Each row has a name. Each piece below is followed by the name of the row it came from, unless a question asks for something else. Each question is about the rows just above it. Places in a row count from 1.

mis: [125 137 128 132  78 116 129 127 132 116]
tola: [ 85  93 116 161 171 122 184 102  81 147]
Tegam: [ 80 161 111 135  51 143 131 125 145 161]
zif: [159  89 123 106 131  81 122 123 123 123]
Ziva: [125  73 133 152 145  89 153 119 102 103]
vuni: [ 95 149 120 167  45 127 147 146  76 103]
Is [161 111 135  51 143] printed in one of the named rows, side by side and in this order? -> yes
Where does [ 95 149 120 167  45 127 147 147  76 103] differ from vuni, and what was there? -> 8, [146]
Does one of the named rows hold [123 107] side by side, in this order? -> no
which: [152 145  89 153 119 102 103] -> Ziva
Repeated in zif: -> [123]
which: [ 81 122 123 123] -> zif

zif: [124 127 128  84  93 114 117  35 147  72 170 171 147 155 129  94  93 133
 146 145 149 135 149 109 139  97 151 160 147 116 145  54 128 118 125  96
 110 168 141 123 151 143 189 179 126 191 105]
vuni: [111 142 127  77 101 113 121  35 143  44 155 172 157 148 137 116 130 147
 139 151 156 147 168 127 134  96 141  78 144 119 158  59 127 119 119  96
 108 165 135 116 139 151 188 183 130 196 101]
fisap: [125 140 112 114 136 111 109 126 133 134 132 120 116 121 140 129 116 118
 131 127 137 125 133 126 129 125 123 128 138 133 140 145 127 116 116 125
 123 123 129 119 115 157 116 136  99 126 113]
Is [144 149] printed in one of the named rows, side by side and in this order? -> no
Row and place of [77] in the named rows: -> vuni, 4

dume: [233 131 146 143 116 142 177 147]
tarom: [111 116 183 151 124  89 145  99]
tola: [111 116 183 151 124  89 126 153]
fisap: [173 150 176 129  72  83 203 127]
Tegam: [244  99 154 130 118 148 164 128]
zif: [229 154  77 171 103 176 131 143]
Bekap: [123 137  96 138  98 132 155 165]
Does one of the named rows hold [171 102] side by side, in this order? -> no
Where does [123 137  96 138  98 132 156 165] differ from Bekap, and what was there? -> 7, [155]
Among the named rows, does one hold [150 176 129] next to each other, in this order? -> yes
Changed dume: [233 131 146 143 117 142 177 147]. Place and old value: -> 5, [116]

tola: [112 112 167 146 101 114  97 145 127 125 179 111 157 136]
vuni: [146 150  45 133 121 126 180 160  77 123 103  86 126 148]
Bekap: [176 102 113 124 149  75 112 138  84 110 119  73  93 114]
somu: [116 155 164 159 124 149 172 151  70 145  88  47 130 125]
fisap: [134 187 100 102 133 154  93 109 127 107 109  31  79  91]
Where in the named rows is [47]? -> somu, 12
Which value appears more than once in fisap? -> [109]
which: [160  77 123] -> vuni
The row with [121 126 180 160  77 123 103] is -> vuni
Where in the named rows is [45]? -> vuni, 3

zif: [163 116  69 135  97  89 191 100  65 169]
dume: [163 116  69 135  97  89 191 100  65 130]
somu: [163 116  69 135  97 186 191 100  65 169]
Where does [163 116  69 135  97 186 191 100  65 170] differ from somu, and what was there? -> 10, [169]
Among the named rows, does one hold [116  69 136] next to each other, in this order? -> no
Is [ 89 190] printed in one of the named rows, side by side and in this order? -> no
Changed zif: [163 116  70 135  97  89 191 100  65 169]. Place and old value: -> 3, [69]
Does one of the named rows hold [ 89 191 100] side by side, in this order? -> yes
Among the named rows, does one hold [ 69 135] next to each other, in this order? -> yes
which: [116  69 135  97 186] -> somu

Ziva: [151  87 175  88 128  93 126 119 126 113 189 130 188 170 127 125  89 184
  99 165 127 116]
tarom: [141 228 140 149  86  93 101 111 128 147 106  90  94  75  75  75 148 104
 147 151 107  75]
zelaz: [143 216 133 156  75 105 105 126 129 153 112  90 101 145 110 139 148 119
 147 158 104  61]
zif: [122 111  99 156 202 105 134 148 139 170 144 130 116 200 110 100 116 104
 147 123 114 185]
Repeated in zelaz: -> [105]
Changed zif: [122 111  99 156 202 105 135 148 139 170 144 130 116 200 110 100 116 104
 147 123 114 185]. Place and old value: -> 7, [134]
One entry of zif was changed: [122 110  99 156 202 105 134 148 139 170 144 130 116 200 110 100 116 104
 147 123 114 185]. Where, and from what? -> 2, [111]
Among the named rows, does one hold [119 126 113 189 130] next to each other, in this order? -> yes
[158] is at row and place -> zelaz, 20
The row with [148 139 170] is -> zif

mis: [ 81 200 134  64 185 134 211 126 211  77]
tarom: [ 64  55 139  81 185 144  43 142  13 154]
Tegam: [ 81  81 139  81 185 144  43 142  13 154]
fisap: [152 200 139  81 185 144  43 142  13 154]
Which value appears more than once in Tegam? -> [81]
The row with [ 64  55 139  81 185 144  43 142  13 154] is -> tarom
[ 81  81 139  81 185] is in which row? -> Tegam
Where does [152 200 139  81 185 144  44 142  13 154] differ from fisap, and what was there? -> 7, [43]
Which row holds [ 81 200 134  64 185 134 211 126 211  77]? -> mis

zif: [213 186 106 184]
Ziva: [106 131 213 184]
tarom: [131  35 115 184]
which: [213 186 106] -> zif
which: [106 131 213] -> Ziva
which: [213 184] -> Ziva

tola: [185  88 116 132 136 165 127 139 129  12 131 113  80 124 151]
Bekap: [149  80 114 151 119 186 116 122 159  23 147  88 107 149 157]
zelaz: [ 78  96 119 167  98 185 105  98 189 103 163  73 163 176 149]
fisap: [ 53 118 126 162  96 162 107  95 184 162 160  85 184 174 136]
vuni: [ 85  92 118 166  99  92 106  92 188  91  92  72 157 174 150]
tarom: [ 78  96 119 167 135 185 105  98 184 162 160  85 184 174 136]
Repeated in vuni: -> [92]
Where in the named rows is [114]? -> Bekap, 3
Where in the named rows is [72]? -> vuni, 12

fisap: [158 136  82 137 152]
mis: [102 142  25 103 148]
vuni: [121 153 114 157 146]
Where does [121 152 114 157 146] differ from vuni, and what was there? -> 2, [153]
Is [153 114 157] printed in one of the named rows, side by side and in this order? -> yes

zif: [155  66 128 140 176 192 164]
tarom: [ 63 171 125 116 151 150 142]
Tegam: [ 63 171 138 116 151 150 142]
Bekap: [ 98 173 118  35  35  35 122]
tola: [141 128 134 118 137 120 150]
somu: [120 133 105 166 150 158 123]
vuni: [157 162 108 114  59 113 112]
Ziva: [102 156 135 119 159 155 119]
dume: [151 130 111 114 141 141 204]
fisap: [162 114 116 149 130 128 118]
mis: [100 134 126 137 146 160 113]
Repeated in Bekap: -> [35]
which: [ 98 173 118  35] -> Bekap

dume: [170 111 111 103 175]
somu: [ 95 173  95  95  95]
tarom: [ 95 173 109 114 160]
Repeated in dume: -> [111]
Is [ 95 173] printed in one of the named rows, side by side and in this order? -> yes
Which value appears more than once in somu? -> [95]
Row and place of [103] in the named rows: -> dume, 4
Where does [ 95 173  95  95  96] differ from somu, and what was there? -> 5, [95]

dume: [163 147  99  75 145 119 161 122 102 138]
zelaz: [119 119 147 119 122 119 141 188 101 130]
mis: [163 147  99  75 145 119 161  93 128 147]
fisap: [163 147  99  75 145 119 161 157  80 136]
The value that zelaz holds more than once: -> [119]
The value that mis holds more than once: -> [147]
Is [ 93 127] printed in one of the named rows, side by side and in this order? -> no

somu: [ 53 118 166 221  62 177  50  53 167 197  59 118 228]
mis: [ 57 120 163 217  67 175  54  57 164 194  63 120 221]
tola: [133 127 127 125 132 128 127 127 127 126 127 126 130]
vuni: [190 138  96  44 182  79 206 203  94  65 198 142  28]
One entry of somu was changed: [ 53 118 166 221  61 177  50  53 167 197  59 118 228]. Where, and from what? -> 5, [62]
Where does [ 53 118 166 221  62 177  50  53 167 196  59 118 228] differ from somu, and what was there? -> 10, [197]

Bekap: [197 130 151  82 107]
Ziva: [113  93 120 133 152]
dume: [197  82  82  82 152]
tola: [229 135 158  83 208]
Where does [197 130 151  82 106] differ from Bekap, and what was there? -> 5, [107]
Where in the named rows is [229]? -> tola, 1
Which value appears more than once in dume? -> [82]
Is [152 133] printed in one of the named rows, side by side and in this order? -> no

fisap: [117 104 158 172]
Tegam: [101  63 186  74]
tarom: [100 215  79 154]
zelaz: [171 185  65 166]
Where in the named rows is [186]? -> Tegam, 3
Where does [117 104 158 171] differ from fisap, and what was there? -> 4, [172]
One entry of fisap was changed: [117 105 158 172]. Where, and from what? -> 2, [104]
[171] is at row and place -> zelaz, 1
The row with [171 185] is -> zelaz
Where in the named rows is [101]? -> Tegam, 1

Ziva: [ 86 165 166  76]
vuni: [179  82  35  89]
somu: [191 180 191 192]
tola: [148 101  77 148]
tarom: [ 98 150 149 149]
dume: [120 139 119  97]
fisap: [125 125 111 127]
Where in the named rows is [180]? -> somu, 2
Where in the named rows is [98]? -> tarom, 1
Which value appears more than once in tola? -> [148]
Does one of the named rows hold [191 179] side by side, in this order? -> no
Row and place of [77] in the named rows: -> tola, 3
Is [149 150] printed in one of the named rows, side by side and in this order? -> no
The value that somu holds more than once: -> [191]

